Below is a small trained network, with its code and all its weights. Each question gives an input and a class and asks what happens when units are switched off, that is, made to give their printed mean instead of their output.

import numpy as np


def w(rows, s, z=0):
    codes = np.array(rows[::2]) - 128.0
    scale = np.full(codes.shape[1], s)
    scale[-1] = z or s
    return codes * scale


def f(y):
    return y / 2 * (1 + np.tanh(0.7978845608 * (y + 0.044715 * y**3)))


def log_softmax(a):
    a = a - a.max(-1, keepdims=True)
    return a - np.log(np.exp(a).sum(-1, keepdims=True))


def net(x, mask):
    res = np.array(x, float).reshape(1, 8) / 4 @ E
    y = f(res @ A[0][:, :-1].T + A[0][:, -1])
    res = res + np.where(mask, y, B[0][:, -1]) @ B[0][:, :-1]
    return log_softmax(res[-1] @ U[:, :-1].T + U[:, -1])


A, B = {}, {}
E = w([
[112,166,88,4,125],'x0',
[84,173,163,85,144],'x1',
[3,219,139,112,175],'x2',
[142,219,146,152,235],'x3',
[137,211,135,183,21],'x4',
[228,177,163,124,131],'x5',
[64,164,68,161,84],'x6',
[2,123,199,180,108],'x7',
],0.0065)
A[0] = w([
[147,89,96,144,174,154],'N0',
[170,72,95,57,88,185],'N1',
[53,121,95,52,164,143],'N2',
[133,81,117,93,227,176],'N3',
[164,29,160,105,155,142],'N4',
[239,168,83,150,153,178],'N5',
[20,194,193,124,222,160],'N6',
[95,40,153,112,113,118],'N7',
[209,207,147,126,93,199],'N8',
[124,159,2,109,182,253],'N9',
[92,152,25,11,39,168],'N10',
[153,49,77,95,164,98],'N11',
[15,194,244,115,188,131],'N12',
[206,92,87,92,212,172],'N13',
[165,62,203,195,111,224],'N14',
[156,173,107,188,83,229],'N15',
],0.0074,0.0062)
B[0] = w([
[2,150,55,118,152,165],'N0',
[123,143,161,125,60,214],'N1',
[98,114,178,65,116,187],'N2',
[19,129,166,158,200,209],'N3',
[30,126,110,122,151,196],'N4',
[93,214,139,166,154,224],'N5',
[38,108,228,123,137,255],'N6',
[156,65,117,153,70,165],'N7',
[163,204,139,203,167,215],'N8',
[133,215,166,94,125,241],'N9',
[202,200,141,74,51,227],'N10',
[82,78,194,76,161,166],'N11',
[44,95,148,58,208,247],'N12',
[50,215,189,99,197,230],'N13',
[107,138,125,235,82,244],'N14',
[127,176,136,214,153,221],'N15',
],0.0062,0.0066)
U = w([
[75,109,42,148,157,18],'0',
[140,118,142,222,121,108],'1',
[209,103,131,81,192,13],'2',
[121,254,90,195,131,253],'3',
[22,153,196,86,167,170],'4',
[139,69,98,170,46,129],'5',
[185,172,128,32,85,47],'6',
],0.0089,0.0029)

Each question gives the input, the list of numbers given to net, and the class t.
The units are the neurons (one row each of A and B). Each row of codes is followed by its name. A weight is (code - 128) times the scale printed after its matrix; where a second scale follows, it is the last column's (A, B and U).
mask holds one flag per neuron, in row order. A switched-off neuron (its flag False) gives its mean, the last column of its row in B, instead of its output. The means were averaged over made-up inputs and are rounded, as every weight is.
A unit's drop is (log p(t) with every unit on - log p(t) with that unit switched off) / (log p(t) with every unit on - log p(t) with every unit switched off).
The circuit of an input: a set's keep is (log p(t) with only the set's units on - log p(t) with every unit switched off) / (log p(t) with every unit on - log p(t) with every unit switched off). Starting from the 12 units with the biggest drops (on a tie, the unit counted first), units are removed one at a time, each time the one whose removal leaves the highest keep (on an exact tie, the one counted first), for as long as the keep stays at least 0.8.
circuit, biggest first: the units of the circuit, biggest drop first
unit that matters most: the unit with the biggest drop
top k neurons: the k neurons with the biggest drops, biggest first
drop when u is switched off: that unit's drop, to one decimal
input [-7,-1,3,-6,-5,0,-1,8], class 1: unit that matters most => N14
input [7,-8,-3,-8,-4,2,-3,5], class 5: circuit, biggest first => N7, N12, N5
input [-1,0,-2,-5,-5,6,-6,6], class 1: circuit, biggest first => N14, N12
input [2,6,-2,-2,8,-5,-7,1], class 3: circuit, biggest first => N6, N12
input [-6,6,-6,-8,-5,0,-7,-5], class 4: top 3 neurons => N13, N4, N11
input [8,-3,-8,-1,-1,4,-4,5], class 3: top 2 neurons => N12, N6
input [8,-5,-5,-8,8,-2,7,1], class 6: top 2 neurons => N10, N14
input [8,2,6,-6,8,0,2,-8], class 6: drop when N10 is switched off => 0.5
input [7,8,6,-7,0,1,5,-2], class 6: drop when N10 is switched off => 0.6
input [-1,-7,-1,-5,5,-5,-2,-3], class 5: drop when N15 is switched off => -0.1
input [-8,-5,-4,-5,-1,-5,-8,5], class 5: drop when N8 is switched off => 0.1
